Below is a small trained network, with its code and all its weights. Each question gives an input and a class and asks what happens when units are switched off, that is, made to give their printed mean instead of their output.

import numpy as np


def w(rows, s, z=0):
    codes = np.array(rows[::2]) - 128.0
    scale = np.full(codes.shape[1], s)
    scale[-1] = z or s
    return codes * scale


def norm(h):
    return h / np.sqrt((h * h).mean(-1, keepdims=True) + 1e-5)


def f(y):
    return np.maximum(y, 0)


def log_softmax(a):
    a = a - a.max(-1, keepdims=True)
    return a - np.log(np.exp(a).sum(-1, keepdims=True))


def net(x, mask):
    res = np.array(x, float).reshape(1, 3) / 4 @ E
    u = 0
    for l in range(2):
        y = f(norm(res) @ A[l][:, :-1].T + A[l][:, -1])
        res = res + np.where(mask[u : u + 4], y, B[l][:, -1]) @ B[l][:, :-1]
        u += 4
    return log_softmax(norm(res)[-1] @ U[:, :-1].T + U[:, -1])


A, B = {}, {}
E = w([
[127,65,124,215,112],'x0',
[83,145,231,107,51],'x1',
[141,87,53,111,2],'x2',
],0.0066)
A[0] = w([
[61,18,134,224,151,2],'L0N1',
[61,134,205,220,220,36],'L0N2',
[53,2,168,151,131,117],'L0N3',
[52,83,235,150,73,19],'L0N4',
],0.0081,0.0053)
B[0] = w([
[1,95,111,64,141,185],'L0N1',
[172,165,111,138,48,253],'L0N2',
[70,207,87,78,95,208],'L0N3',
[156,35,119,156,208,212],'L0N4',
],0.013,0.0037)
A[1] = w([
[169,59,106,148,45,133],'L1N1',
[142,213,204,247,191,3],'L1N2',
[144,214,98,198,54,51],'L1N3',
[142,9,254,139,120,79],'L1N4',
],0.0081,0.0065)
B[1] = w([
[151,161,248,193,148,254],'L1N1',
[143,179,104,219,13,180],'L1N2',
[164,76,237,207,106,177],'L1N3',
[187,55,33,87,254,186],'L1N4',
],0.01,0.0035)
U = w([
[216,212,183,199,12,118],'0',
[42,184,132,5,110,254],'1',
[235,50,102,162,210,35],'2',
],0.012,0.004)

Each question gives the input, the list of numbers given to net, and the class t.
The units are the neurons (one row each of A and B). Each row of codes is followed by its name. A weight is (code - 128) times the scale printed after its matrix; where a second scale follows, it is the last column's (A, B and U).
mask holds one flag per neuron, layer by layer. A switched-off neuron (its flag False) gives its mean, the last column of its row in B, instead of its output. The means were averaged over made-up inputs and are rounded, as every weight is.
A unit's drop is (log p(t) with every unit on - log p(t) with that unit switched off) / (log p(t) with every unit on - log p(t) with every unit switched off).
The circuit of an input: a set's keep is (log p(t) with only the set's units on - log p(t) with every unit switched off) / (log p(t) with every unit on - log p(t) with every unit switched off). Starting from all 8 units, units are removed one at a time, each time the one whose removal leaves the highest keep (on an exact tie, the one counted first), for as long as the keep stays at least 0.8.
units of the circuit, in order: the units of the circuit, biggest drop first
most important unit: the unit with the biggest drop
top k neurons: the k neurons with the biggest drops, biggest first
k most important neurons of layer l: the k neurons of layer l with the biggest drops, biggest first
drop when u is switched off: that unit's drop, to one decimal
input [-6,-2,-7], class 0: units of the circuit, in order : (L0N1, L1N2, L0N2)
input [6,8,-6], class 2: most important unit : L0N4
input [-6,8,0], class 2: units of the circuit, in order : (L0N4, L1N4, L0N3)
input [-2,7,3], class 2: units of the circuit, in order : (L0N4, L1N4)
input [2,8,5], class 2: units of the circuit, in order : (L0N4, L1N4)
input [-5,7,-4], class 2: units of the circuit, in order : (L0N4, L1N4, L0N3)
input [-6,-4,-7], class 0: units of the circuit, in order : (L0N1, L1N2, L0N3, L0N4)
input [8,-7,-4], class 1: units of the circuit, in order : (L0N1, L0N4, L0N3)
input [-3,8,-8], class 0: units of the circuit, in order : (L1N2, L0N1)
input [5,-4,-4], class 1: 2 most important neurons of layer 1 : (L1N1, L1N2)
input [-6,-2,-6], class 0: top 2 neurons : (L0N1, L0N3)
input [7,2,5], class 1: 2 most important neurons of layer 0 : (L0N1, L0N3)
input [4,7,4], class 2: 2 most important neurons of layer 0 : (L0N4, L0N2)
input [2,6,0], class 2: units of the circuit, in order : (L0N4)
input [8,-8,-5], class 1: 2 most important neurons of layer 0 : (L0N1, L0N4)
input [-3,5,-6], class 0: top 2 neurons : (L0N2, L1N2)
input [3,0,-7], class 0: drop when L0N1 is switched off : 0.0
input [0,-6,-6], class 0: drop when L1N2 is switched off : 0.2
input [6,0,4], class 1: drop when L0N1 is switched off : 0.6
input [8,-4,-1], class 1: units of the circuit, in order : (L0N1)
